Below are the code and all the weights of a small trained network. Each question names an input and a class and asks about switching units off, where a switched-off unit gives its printed mean instead of its output.

import numpy as np


def w(rows, s, z=0):
    codes = np.array(rows[::2]) - 128.0
    scale = np.full(codes.shape[1], s)
    scale[-1] = z or s
    return codes * scale


def f(y):
    return np.maximum(y, 0)


def log_softmax(a):
    a = a - a.max(-1, keepdims=True)
    return a - np.log(np.exp(a).sum(-1, keepdims=True))


def net(x, mask):
    res = np.array(x, float).reshape(1, 4) / 4 @ E
    y = f(res @ A[0][:, :-1].T + A[0][:, -1])
    res = res + np.where(mask, y, B[0][:, -1]) @ B[0][:, :-1]
    return log_softmax(res[-1] @ U[:, :-1].T + U[:, -1])


A, B = {}, {}
E = w([
[254,171,83,157,99],'x0',
[178,112,119,192,232],'x1',
[95,127,102,148,117],'x2',
[108,152,142,150,117],'x3',
],0.013)
A[0] = w([
[94,110,167,127,168,183],'N1',
[137,123,121,208,252,143],'N2',
[193,147,107,187,155,101],'N3',
[125,147,131,97,107,230],'N4',
[84,94,164,115,155,255],'N5',
[118,154,119,73,81,245],'N6',
[185,147,97,144,56,122],'N7',
[207,161,82,166,68,147],'N8',
],0.022,0.0056)
B[0] = w([
[114,86,164,106,164,193],'N1',
[167,76,158,196,251,239],'N2',
[89,157,81,220,92,218],'N3',
[97,124,131,84,67,179],'N4',
[87,4,149,104,95,217],'N5',
[98,127,126,40,44,215],'N6',
[167,191,142,68,196,221],'N7',
[180,239,105,125,124,252],'N8',
],0.029,0.022)
U = w([
[41,105,138,52,46,251],'0',
[123,254,110,26,105,150],'1',
[84,87,170,120,189,38],'2',
[107,221,67,199,153,28],'3',
],0.0093,0.0028)

Each question gives the input, the list of numbers given to net, and the class t.
The units are the neurons (one row each of A and B). Each row of codes is followed by its name. A weight is (code - 128) times the scale printed after its matrix; where a second scale follows, it is the last column's (A, B and U).
mask holds one flag per neuron, in row order. A switched-off neuron (its flag False) gives its mean, the last column of its row in B, instead of its output. The means were averaged over made-up inputs and are rounded, as every weight is.
A unit's drop is (log p(t) with every unit on - log p(t) with that unit switched off) / (log p(t) with every unit on - log p(t) with every unit switched off).
The circuit of an input: a set's keep is (log p(t) with only the set's units on - log p(t) with every unit switched off) / (log p(t) with every unit on - log p(t) with every unit switched off). Starting from all 8 units, units are removed one at a time, each time the one whose removal leaves the highest keep (on an exact tie, the one counted first), for as long as the keep stays at least 0.8.
units of the circuit, in order: the units of the circuit, biggest drop first
k most important neurons: the k neurons with the biggest drops, biggest first
drop when u is switched off: that unit's drop, to one decimal
input [4,1,3,-8], class 3: 2 most important neurons	N6, N3
input [1,6,7,1], class 3: units of the circuit, in order	N3
input [-1,1,2,8], class 2: 2 most important neurons	N6, N8
input [1,6,-3,-1], class 3: 2 most important neurons	N3, N5
input [-1,1,2,6], class 2: 2 most important neurons	N6, N8
input [6,1,1,1], class 3: 2 most important neurons	N3, N6
input [-1,1,-2,6], class 2: 2 most important neurons	N6, N8
input [-1,1,1,-6], class 2: 2 most important neurons	N6, N8
input [8,3,2,1], class 3: drop when N3 is switched off	0.1
input [1,4,-2,8], class 3: drop when N5 is switched off	1.1
input [0,-5,-1,-1], class 0: drop when N8 is switched off	1.7
